Here is a tiny trained network, its code and every weight. The questions are about switching its units off for an input and a class, where a switched-off unit gives its printed mean instead of its output.

import numpy as np


def w(rows, s, z=0):
    codes = np.array(rows[::2]) - 128.0
    scale = np.full(codes.shape[1], s)
    scale[-1] = z or s
    return codes * scale


def norm(h):
    return h / np.sqrt((h * h).mean(-1, keepdims=True) + 1e-5)


def f(y):
    return y / 2 * (1 + np.tanh(0.7978845608 * (y + 0.044715 * y**3)))


def log_softmax(a):
    a = a - a.max(-1, keepdims=True)
    return a - np.log(np.exp(a).sum(-1, keepdims=True))


def net(x, mask):
    res = np.array(x, float).reshape(1, 5) / 4 @ E
    u = 0
    for l in range(2):
        y = f(norm(res) @ A[l][:, :-1].T + A[l][:, -1])
        res = res + np.where(mask[u : u + 11], y, B[l][:, -1]) @ B[l][:, :-1]
        u += 11
    return log_softmax(norm(res)[-1] @ U[:, :-1].T + U[:, -1])


A, B = {}, {}
E = w([
[110,212,125,124,119,253,93],'x0',
[51,127,137,89,156,116,97],'x1',
[130,125,132,128,127,132,128],'x2',
[141,132,62,211,137,103,21],'x3',
[173,203,179,101,102,65,84],'x4',
],0.0021)
A[0] = w([
[175,214,171,69,105,58,70,37],'0.n0',
[23,142,146,63,181,89,52,160],'0.n1',
[207,150,136,184,76,151,169,207],'0.n2',
[103,106,48,135,185,164,174,33],'0.n3',
[47,41,110,142,173,193,156,113],'0.n4',
[112,118,55,192,185,158,198,187],'0.n5',
[239,108,107,190,3,152,164,97],'0.n6',
[138,188,114,84,92,223,109,95],'0.n7',
[126,137,170,59,136,160,212,248],'0.n8',
[163,211,165,112,104,79,139,91],'0.n9',
[104,124,165,153,95,227,35,175],'0.n10',
],0.0038,0.0012)
B[0] = w([
[139,1,100,129,17,220,140,196],'0.n0',
[202,66,72,99,225,219,141,210],'0.n1',
[95,141,108,91,184,133,76,207],'0.n2',
[199,127,148,88,29,128,125,151],'0.n3',
[226,108,150,85,80,151,64,229],'0.n4',
[165,149,226,91,86,120,61,213],'0.n5',
[144,118,117,11,222,137,97,206],'0.n6',
[69,125,104,110,103,67,93,208],'0.n7',
[113,207,154,136,164,41,47,248],'0.n8',
[166,54,159,108,123,188,104,165],'0.n9',
[107,194,115,99,132,34,147,232],'0.n10',
],0.0036,0.0017)
A[1] = w([
[122,87,122,186,130,63,194,11],'1.n0',
[145,93,139,102,2,145,115,114],'1.n1',
[83,137,192,66,119,99,162,80],'1.n2',
[129,194,153,126,101,46,73,254],'1.n3',
[115,164,138,132,96,188,112,90],'1.n4',
[175,148,167,111,183,74,97,141],'1.n5',
[133,113,73,214,137,114,65,96],'1.n6',
[97,155,166,121,128,143,142,79],'1.n7',
[134,77,166,120,115,96,153,110],'1.n8',
[143,119,110,90,169,161,103,148],'1.n9',
[156,60,113,130,135,66,146,132],'1.n10',
],0.0059,0.00087)
B[1] = w([
[84,171,61,123,103,138,84,139],'1.n0',
[58,38,160,220,100,175,69,184],'1.n1',
[216,127,115,255,158,157,145,187],'1.n2',
[68,47,99,150,166,109,180,253],'1.n3',
[121,168,130,139,45,41,116,146],'1.n4',
[68,97,95,134,151,218,136,231],'1.n5',
[155,136,243,180,150,150,220,207],'1.n6',
[167,117,92,216,105,60,104,124],'1.n7',
[93,173,152,175,108,105,64,167],'1.n8',
[136,84,168,77,159,116,116,195],'1.n9',
[80,250,104,69,80,147,101,212],'1.n10',
],0.0036,0.0032)
U = w([
[152,75,201,156,30,158,64,140],'0',
[51,218,83,129,96,54,99,133],'1',
[90,81,138,139,159,156,118,216],'2',
[166,132,185,220,189,128,193,127],'3',
[177,116,132,34,176,154,109,129],'4',
[135,79,112,110,91,117,191,51],'5',
[224,115,93,98,52,56,201,1],'6',
[220,125,76,96,30,113,254,2],'7',
],0.0099,0.0074)

Each question gives the input, the list of numbers given to net, and the class t.
The units are the neurons (one row each of A and B). Each row of codes is followed by its name. A weight is (code - 128) times the scale printed after its matrix; where a second scale follows, it is the last column's (A, B and U).
mask holds one flag per neuron, layer by layer. A switched-off neuron (its flag False) gives its mean, the last column of its row in B, instead of its output. The means were averaged over made-up inputs and are rounded, as every weight is.
A unit's drop is (log p(t) with every unit on - log p(t) with that unit switched off) / (log p(t) with every unit on - log p(t) with every unit switched off).
The circuit of an input: a set's keep is (log p(t) with only the set's units on - log p(t) with every unit switched off) / (log p(t) with every unit on - log p(t) with every unit switched off). Starting from the 12 units with the biggest drops (on a tie, the unit counted first), units are removed one at a time, each time the one whose removal leaves the highest keep (on an exact tie, the one counted first), for as long as the keep stays at least 0.8.
circuit, biggest first: the units of the circuit, biggest drop first
k most important neurons: the k neurons with the biggest drops, biggest first
k most important neurons of layer l: the k neurons of layer l with the biggest drops, biggest first
input [-4,3,-6,1,6], class 0: circuit, biggest first	[0.n0]
input [-6,-8,-5,-8,6], class 3: 3 most important neurons	[1.n2; 0.n1; 0.n4]
input [8,-2,2,-6,-6], class 1: 4 most important neurons	[0.n8; 0.n0; 1.n6; 1.n4]
input [-1,-8,6,7,4], class 4: 2 most important neurons	[0.n6; 0.n2]
input [-5,4,3,6,7], class 0: circuit, biggest first	[0.n0; 1.n6]
input [-2,7,-5,-4,-4], class 4: 3 most important neurons	[0.n1; 0.n0; 0.n4]
input [1,5,-5,-8,3], class 3: 2 most important neurons	[1.n2; 0.n6]
input [-4,6,2,-6,0], class 3: 2 most important neurons	[1.n2; 0.n6]
input [0,6,-5,0,-1], class 4: circuit, biggest first	[0.n1; 1.n1]
input [-5,-3,0,-7,-3], class 3: circuit, biggest first	[1.n2; 0.n8]
input [-5,7,2,-5,-3], class 4: circuit, biggest first	[0.n1; 1.n1; 1.n3]
input [-2,8,-4,6,-1], class 4: circuit, biggest first	[0.n1; 1.n1]
input [6,6,6,-2,4], class 1: 3 most important neurons	[0.n6; 1.n4; 0.n7]
input [-4,5,1,2,-4], class 4: circuit, biggest first	[0.n1; 1.n3]
input [8,6,5,2,-1], class 1: circuit, biggest first	[0.n10; 1.n4]
input [-3,-3,1,-6,5], class 3: 2 most important neurons	[1.n2; 0.n8]
input [-4,8,1,4,6], class 4: circuit, biggest first	[0.n1]
input [7,-2,2,6,0], class 1: 2 most important neurons	[0.n10; 1.n2]
input [5,-8,6,-8,0], class 3: circuit, biggest first	[1.n2; 1.n10; 0.n8]
input [1,-3,-4,7,-2], class 3: circuit, biggest first	[1.n6]
input [4,4,4,-2,-5], class 0: 2 most important neurons	[0.n4; 0.n3]
input [2,8,-1,-1,-7], class 4: 3 most important neurons	[0.n1; 0.n0; 1.n9]
input [8,-3,8,1,5], class 1: 2 most important neurons of layer 0	[0.n10; 0.n4]
input [1,7,-5,0,-7], class 0: 2 most important neurons of layer 0	[0.n4; 0.n3]
input [-5,5,2,7,-8], class 0: 3 most important neurons of layer 0	[0.n4; 0.n3; 0.n8]
